Below is a small trained network, with its code and all its weights. Each question gives an input and a class and asks what happens when units are switched off, that is, made to give their printed mean instead of their output.

import numpy as np


def w(rows, s, z=0):
    codes = np.array(rows[::2]) - 128.0
    scale = np.full(codes.shape[1], s)
    scale[-1] = z or s
    return codes * scale


def f(y):
    return y / 2 * (1 + np.tanh(0.7978845608 * (y + 0.044715 * y**3)))


def log_softmax(a):
    a = a - a.max(-1, keepdims=True)
    return a - np.log(np.exp(a).sum(-1, keepdims=True))


def net(x, mask):
    res = np.array(x, float).reshape(1, 8) / 4 @ E
    y = f(res @ A[0][:, :-1].T + A[0][:, -1])
    res = res + np.where(mask, y, B[0][:, -1]) @ B[0][:, :-1]
    return log_softmax(res[-1] @ U[:, :-1].T + U[:, -1])


A, B = {}, {}
E = w([
[106,53,62,113,148,119,252,37,64],'x0',
[164,180,226,141,137,89,175,99,129],'x1',
[132,137,127,105,144,129,138,149,137],'x2',
[107,132,130,132,123,126,130,128,134],'x3',
[187,119,154,125,54,194,188,167,179],'x4',
[139,83,145,63,75,51,120,121,150],'x5',
[130,102,127,180,103,117,115,105,113],'x6',
[127,129,128,124,133,128,131,131,135],'x7',
],0.012)
A[0] = w([
[128,121,123,100,97,58,102,159,116,38],'N1',
[169,218,234,174,139,82,126,122,134,126],'N2',
[159,141,162,107,86,84,52,173,148,75],'N3',
[80,148,141,119,187,84,63,92,152,153],'N4',
[131,221,131,228,197,226,89,179,97,53],'N5',
[140,106,121,129,117,121,121,144,148,63],'N6',
[120,104,43,141,111,139,49,186,156,36],'N7',
[144,110,152,57,50,37,55,153,163,66],'N8',
[155,170,176,158,147,90,124,108,139,17],'N9',
[133,177,149,171,130,159,5,179,171,2],'N10',
[120,111,58,114,97,182,28,170,137,16],'N11',
[187,138,156,150,20,195,135,185,205,75],'N12',
[99,88,127,118,122,161,94,156,152,78],'N13',
[129,172,117,138,193,43,15,134,91,91],'N14',
],0.013,0.0029)
B[0] = w([
[160,96,137,152,117,134,110,120,178,163],'N1',
[107,155,152,19,127,95,74,126,93,231],'N2',
[131,125,82,125,142,109,195,84,103,217],'N3',
[129,170,98,174,111,171,122,192,110,201],'N4',
[186,84,132,193,130,91,95,75,249,243],'N5',
[142,118,141,126,126,139,133,125,127,134],'N6',
[123,175,186,45,140,110,103,115,106,196],'N7',
[173,108,127,199,158,101,88,65,237,222],'N8',
[98,111,165,85,107,130,105,115,109,167],'N9',
[122,127,55,114,159,108,214,84,72,253],'N10',
[115,147,181,48,114,98,99,142,119,201],'N11',
[94,129,132,189,111,204,128,227,95,242],'N12',
[106,102,139,130,92,117,107,100,83,153],'N13',
[102,106,154,168,93,215,156,224,106,236],'N14',
],0.017,0.019)
U = w([
[66,127,149,178,110,198,130,230,128,112],'0',
[87,120,51,122,177,79,216,77,98,255],'1',
[136,101,162,170,146,100,83,109,244,32],'2',
[61,142,211,40,113,96,68,138,114,117],'3',
],0.011,0.003)

Each question gives the input, the list of numbers given to net, and the class t.
The units are the neurons (one row each of A and B). Each row of codes is followed by its name. A weight is (code - 128) times the scale printed after its matrix; where a second scale follows, it is the last column's (A, B and U).
mask holds one flag per neuron, in row order. A switched-off neuron (its flag False) gives its mean, the last column of its row in B, instead of its output. The means were averaged over made-up inputs and are rounded, as every weight is.
A unit's drop is (log p(t) with every unit on - log p(t) with that unit switched off) / (log p(t) with every unit on - log p(t) with every unit switched off).
The circuit of an input: a set's keep is (log p(t) with only the set's units on - log p(t) with every unit switched off) / (log p(t) with every unit on - log p(t) with every unit switched off). Starting from the 12 units with the biggest drops (on a tie, the unit counted first), units are removed one at a time, each time the one whose removal leaves the highest keep (on an exact tie, the one counted first), for as long as the keep stays at least 0.8.
circuit, biggest first: the units of the circuit, biggest drop first
unit that matters most: the unit with the biggest drop
top k neurons: the k neurons with the biggest drops, biggest first
drop when u is switched off: that unit's drop, to one decimal
input [-8,4,5,0,-8,8,4,0], class 0: top 4 neurons : [N14 N4 N5 N1]
input [7,4,-2,-8,-7,-4,0,-4], class 0: unit that matters most : N10
input [-3,6,-4,-5,5,3,6,-4], class 3: top 3 neurons : [N2 N14 N4]
input [-8,-8,-7,2,4,-8,-4,4], class 1: top 4 neurons : [N10 N8 N2 N5]
input [-2,-6,1,2,-5,0,8,8], class 3: top 3 neurons : [N7 N11 N12]
input [-7,-8,-3,8,2,1,7,-4], class 3: top 4 neurons : [N11 N7 N12 N13]
input [1,-3,1,8,4,-6,0,4], class 2: top 2 neurons : [N5 N14]
input [3,6,1,6,3,-4,-1,1], class 3: top 2 neurons : [N10 N8]
input [7,0,-2,1,7,-8,1,4], class 2: top 2 neurons : [N10 N14]
input [-8,0,3,2,-6,8,6,7], class 1: top 4 neurons : [N10 N3 N5 N12]
input [-7,-7,0,2,-3,5,6,2], class 1: top 4 neurons : [N10 N3 N2 N8]
input [5,6,1,-2,-7,8,0,7], class 2: top 2 neurons : [N12 N8]
input [5,0,7,-6,-1,8,-7,7], class 2: drop when N10 is switched off : 0.5
input [6,-1,-8,-2,-6,7,-5,-4], class 2: circuit, biggest first : [N10]
input [-6,5,-6,3,-4,-4,-8,-3], class 1: drop when N10 is switched off : 1.8
input [7,7,4,-2,-8,6,-1,-4], class 0: drop when N10 is switched off : 0.3
